Here is a tiny trained network, its code and every weight. The questions are about switching its units off for an input and a class, where a switched-off unit gives its printed mean instead of its output.

import numpy as np


def w(rows, s, z=0):
    codes = np.array(rows[::2]) - 128.0
    scale = np.full(codes.shape[1], s)
    scale[-1] = z or s
    return codes * scale


def f(y):
    return y / 2 * (1 + np.tanh(0.7978845608 * (y + 0.044715 * y**3)))


def log_softmax(a):
    a = a - a.max(-1, keepdims=True)
    return a - np.log(np.exp(a).sum(-1, keepdims=True))


def net(x, mask):
    res = np.array(x, float).reshape(1, 4) / 4 @ E
    y = f(res @ A[0][:, :-1].T + A[0][:, -1])
    res = res + np.where(mask, y, B[0][:, -1]) @ B[0][:, :-1]
    return log_softmax(res[-1] @ U[:, :-1].T + U[:, -1])


A, B = {}, {}
E = w([
[150,109,6,149],'x0',
[128,133,127,121],'x1',
[67,186,100,168],'x2',
[60,61,110,76],'x3',
],0.016)
A[0] = w([
[55,56,131,78,172],'n0',
[197,120,33,170,100],'n1',
[159,147,246,102,109],'n2',
[16,221,107,176,76],'n3',
[223,184,124,176,162],'n4',
[190,102,26,127,106],'n5',
[69,76,77,40,180],'n6',
[187,160,142,170,151],'n7',
[150,107,21,120,203],'n8',
[107,134,242,113,106],'n9',
[173,193,221,82,47],'n10',
[195,129,33,108,95],'n11',
[236,254,141,147,150],'n12',
[67,154,176,147,73],'n13',
[194,109,149,68,8],'n14',
[186,110,84,96,31],'n15',
[245,73,146,88,34],'n16',
[219,69,144,105,60],'n17',
[237,202,114,129,168],'n18',
[93,109,214,117,68],'n19',
[15,239,66,232,3],'n20',
[67,132,99,35,167],'n21',
],0.0096,0.0022)
B[0] = w([
[82,74,192,192,208],'n0',
[111,213,182,126,222],'n1',
[108,210,102,135,228],'n2',
[238,43,45,45,209],'n3',
[78,42,210,207,220],'n4',
[94,222,116,150,220],'n5',
[63,67,163,182,223],'n6',
[6,47,204,139,187],'n7',
[64,198,123,181,226],'n8',
[109,218,132,118,217],'n9',
[124,171,156,165,214],'n10',
[73,234,124,96,208],'n11',
[109,26,176,153,253],'n12',
[192,177,117,146,164],'n13',
[160,113,71,87,168],'n14',
[133,167,79,116,164],'n15',
[220,70,50,33,205],'n16',
[254,106,27,38,191],'n17',
[71,48,167,153,219],'n18',
[88,216,44,112,188],'n19',
[206,102,63,38,238],'n20',
[110,31,177,128,185],'n21',
],0.0071,0.012)
U = w([
[77,51,160,172,247],'0',
[117,252,96,150,116],'1',
[251,98,39,99,22],'2',
],0.017,0.0013)

Each question gives the input, the list of numbers given to net, and the class t.
The units are the neurons (one row each of A and B). Each row of codes is followed by its name. A weight is (code - 128) times the scale printed after its matrix; where a second scale follows, it is the last column's (A, B and U).
mask holds one flag per neuron, in row order. A switched-off neuron (its flag False) gives its mean, the last column of its row in B, instead of its output. The means were averaged over made-up inputs and are rounded, as every weight is.
A unit's drop is (log p(t) with every unit on - log p(t) with that unit switched off) / (log p(t) with every unit on - log p(t) with every unit switched off).
most important unit: the unit with the biggest drop
k most important neurons: the k neurons with the biggest drops, biggest first
drop when u is switched off: that unit's drop, to one decimal
input [3,3,5,-6], class 0: most important unit -> n4
input [3,6,5,1], class 2: 2 most important neurons -> n3, n20
input [6,-4,-8,8], class 0: 2 most important neurons -> n6, n0
input [6,5,5,5], class 1: 4 most important neurons -> n8, n12, n4, n5
input [-6,8,7,-4], class 2: 2 most important neurons -> n3, n20
input [-1,-3,-4,3], class 2: 2 most important neurons -> n4, n7
input [-6,4,-2,5], class 1: 3 most important neurons -> n19, n9, n12
input [7,-7,8,-6], class 2: 2 most important neurons -> n20, n3
input [1,-2,-5,-7], class 0: drop when n7 is switched off -> 0.0
input [8,1,-7,-5], class 1: drop when n1 is switched off -> 0.3
input [-5,-5,8,-1], class 2: drop when n3 is switched off -> 0.3
input [6,5,7,-3], class 2: drop when n9 is switched off -> 0.1
